Here is a tiny trained network, its code and every weight. The questions are about switching its units off for an input and a class, where a switched-off unit gives its printed mean instead of its output.

import numpy as np


def w(rows, s, z=0):
    codes = np.array(rows[::2]) - 128.0
    scale = np.full(codes.shape[1], s)
    scale[-1] = z or s
    return codes * scale


def norm(h):
    return h / np.sqrt((h * h).mean(-1, keepdims=True) + 1e-5)


def f(y):
    return np.maximum(y, 0)


def log_softmax(a):
    a = a - a.max(-1, keepdims=True)
    return a - np.log(np.exp(a).sum(-1, keepdims=True))


def net(x, mask):
    res = np.array(x, float).reshape(1, 7) / 4 @ E
    u = 0
    for l in range(3):
        y = f(norm(res) @ A[l][:, :-1].T + A[l][:, -1])
        res = res + np.where(mask[u : u + 5], y, B[l][:, -1]) @ B[l][:, :-1]
        u += 5
    return log_softmax(norm(res)[-1] @ U[:, :-1].T + U[:, -1])


A, B = {}, {}
E = w([
[137,113,115,115,157,208,63,96,82,142,18,148],'x0',
[128,122,134,123,130,134,137,129,123,131,130,121],'x1',
[252,68,123,26,143,40,126,142,138,107,95,111],'x2',
[121,128,125,131,130,124,130,127,128,117,122,117],'x3',
[181,126,68,132,98,139,92,213,46,96,167,69],'x4',
[117,131,131,127,120,117,121,147,131,140,116,131],'x5',
[132,133,129,135,128,123,128,135,131,128,124,138],'x6',
],0.019)
A[0] = w([
[134,129,119,134,135,242,59,97,73,124,5,152,81],'0.n1',
[156,131,106,142,129,177,85,169,60,119,108,115,27],'0.n2',
[73,145,134,168,127,216,134,133,106,139,120,137,122],'0.n3',
[99,147,115,171,126,200,96,163,73,130,160,119,26],'0.n4',
[160,113,118,106,144,200,71,97,85,135,7,135,1],'0.n5',
],0.028,0.0081)
B[0] = w([
[119,95,104,143,183,128,104,138,153,252,182,78,252],'0.n1',
[125,61,39,113,80,141,147,118,104,122,124,80,183],'0.n2',
[89,128,161,125,167,122,151,152,175,134,194,120,210],'0.n3',
[106,183,80,177,62,139,138,103,88,121,147,134,188],'0.n4',
[155,207,174,114,86,112,136,91,91,3,23,171,227],'0.n5',
],0.021,0.035)
A[1] = w([
[14,174,139,196,114,199,144,158,133,116,214,147,112],'1.n1',
[154,113,120,79,107,80,165,122,160,105,134,141,123],'1.n2',
[59,133,106,164,160,197,114,134,136,198,151,100,49],'1.n3',
[172,165,124,151,126,139,71,221,5,97,180,74,143],'1.n4',
[117,194,229,119,222,96,117,120,129,124,139,101,253],'1.n5',
],0.03,0.0022)
B[1] = w([
[199,143,106,95,93,118,95,71,101,61,2,142,255],'1.n1',
[94,119,105,178,79,108,128,100,120,119,198,152,173],'1.n2',
[88,93,207,159,183,106,120,173,110,174,166,97,216],'1.n3',
[190,200,112,56,147,173,154,233,161,109,131,132,184],'1.n4',
[121,20,158,124,138,92,115,84,168,152,113,156,202],'1.n5',
],0.019,0.041)
A[2] = w([
[122,113,127,89,187,174,181,228,179,170,226,151,25],'2.n1',
[89,164,71,133,155,231,148,205,122,209,207,94,4],'2.n2',
[153,205,121,132,148,186,103,194,52,102,100,93,45],'2.n3',
[192,251,108,114,96,122,141,148,142,81,140,153,87],'2.n4',
[190,84,104,64,120,161,117,115,135,107,16,171,139],'2.n5',
],0.029,0.0041)
B[2] = w([
[170,105,165,194,142,142,46,175,251,81,122,77,156],'2.n1',
[111,179,120,228,96,62,107,59,183,106,190,128,173],'2.n2',
[128,131,89,55,115,122,187,166,59,161,161,127,210],'2.n3',
[152,58,129,71,172,164,129,178,126,170,116,104,220],'2.n4',
[108,186,153,142,122,179,134,123,130,74,93,187,254],'2.n5',
],0.026,0.036)
U = w([
[117,150,220,151,136,132,104,16,134,61,15,212,255],'0',
[199,204,64,36,87,189,173,186,56,63,79,114,184],'1',
[116,25,142,175,81,48,132,55,195,122,237,188,7],'2',
[212,74,98,128,104,120,112,210,233,89,228,87,72],'3',
[71,80,239,180,239,104,84,84,154,241,136,93,43],'4',
[104,208,65,188,123,90,137,112,80,205,208,7,140],'5',
],0.013,0.0021)

Each question gives the input, the list of numbers given to net, and the class t.
The units are the neurons (one row each of A and B). Each row of codes is followed by its name. A weight is (code - 128) times the scale printed after its matrix; where a second scale follows, it is the last column's (A, B and U).
mask holds one flag per neuron, layer by layer. A switched-off neuron (its flag False) gives its mean, the last column of its row in B, instead of its output. The means were averaged over made-up inputs and are rounded, as every weight is.
A unit's drop is (log p(t) with every unit on - log p(t) with that unit switched off) / (log p(t) with every unit on - log p(t) with every unit switched off).
The circuit of an input: a set's keep is (log p(t) with only the set's units on - log p(t) with every unit switched off) / (log p(t) with every unit on - log p(t) with every unit switched off). Starting from the 12 units with the biggest drops (on a tie, the unit counted first), units are removed one at a time, each time the one whose removal leaves the highest keep (on an exact tie, the one counted first), for as long as the keep stays at least 0.8.
units of the circuit, in order: the units of the circuit, biggest drop first
top k neurons: the k neurons with the biggest drops, biggest first
k most important neurons of layer l: the k neurons of layer l with the biggest drops, biggest first
input [-4,2,2,-5,1,3,-8], class 3: top neuron -> [0.n3]
input [-1,-6,1,3,-8,7,-4], class 2: 4 most important neurons of layer 0 -> [0.n4; 0.n5; 0.n3; 0.n1]
input [1,5,-6,-2,-8,-6,6], class 4: top 2 neurons -> [0.n5; 1.n3]
input [0,7,-3,0,0,7,-7], class 0: 2 most important neurons of layer 0 -> [0.n3; 0.n2]
input [8,-5,-5,6,1,3,-4], class 5: units of the circuit, in order -> [0.n1; 0.n4]
input [0,0,3,4,1,2,5], class 3: top 3 neurons -> [1.n1; 0.n5; 0.n3]
input [6,1,-1,1,1,-8,-5], class 5: top 4 neurons -> [0.n1; 0.n2; 0.n4; 0.n5]
input [-5,4,3,1,1,-7,-4], class 3: top 2 neurons -> [0.n3; 1.n1]
input [5,-7,-1,-5,0,8,-8], class 4: top 2 neurons -> [0.n1; 0.n3]
input [-6,7,6,7,1,1,-8], class 3: top 3 neurons -> [1.n1; 0.n3; 0.n5]
input [-7,2,8,-5,0,8,7], class 2: 2 most important neurons of layer 0 -> [0.n4; 0.n1]
input [-6,-7,2,0,-3,-5,-5], class 2: 2 most important neurons of layer 0 -> [0.n4; 0.n3]
input [5,-2,-1,3,-6,-4,-6], class 4: top 2 neurons -> [0.n1; 1.n1]
input [-3,5,5,5,6,7,-5], class 3: top 2 neurons -> [1.n1; 0.n5]
input [2,2,1,-6,0,3,0], class 0: top 3 neurons -> [0.n5; 0.n4; 1.n4]
input [7,-7,-1,7,8,-3,-5], class 5: units of the circuit, in order -> [0.n1]
input [-3,5,1,-4,7,-7,-8], class 3: top 2 neurons -> [1.n1; 0.n5]
input [0,5,5,-2,-3,8,5], class 2: top 4 neurons -> [0.n5; 1.n1; 1.n2; 0.n1]
input [-6,7,7,-4,1,-8,-4], class 3: top 3 neurons -> [1.n1; 0.n3; 0.n5]
input [-6,2,5,-6,-7,-1,-7], class 2: top 3 neurons -> [1.n1; 0.n1; 0.n5]
input [1,-8,0,0,8,-8,-8], class 5: 2 most important neurons of layer 0 -> [0.n2; 0.n5]
input [1,-8,-7,-5,8,7,0], class 5: units of the circuit, in order -> [0.n5]
input [-3,-4,2,-6,-2,2,-6], class 2: top 2 neurons -> [0.n4; 0.n5]
input [0,7,1,-5,-3,-8,3], class 2: 2 most important neurons of layer 0 -> [0.n4; 0.n5]
input [4,6,8,5,-1,-1,1], class 0: 2 most important neurons of layer 0 -> [0.n4; 0.n2]
input [7,-5,-2,8,0,-2,-5], class 4: 2 most important neurons of layer 0 -> [0.n1; 0.n3]
input [-3,7,5,1,8,8,-5], class 3: most important neuron of layer 1 -> [1.n1]
input [7,-3,-6,7,4,6,4], class 5: 2 most important neurons of layer 0 -> [0.n1; 0.n4]
input [-4,8,1,8,3,3,5], class 3: 3 most important neurons of layer 0 -> [0.n3; 0.n4; 0.n5]
input [-7,5,-1,0,0,-6,5], class 0: 4 most important neurons of layer 0 -> [0.n1; 0.n2; 0.n4; 0.n5]
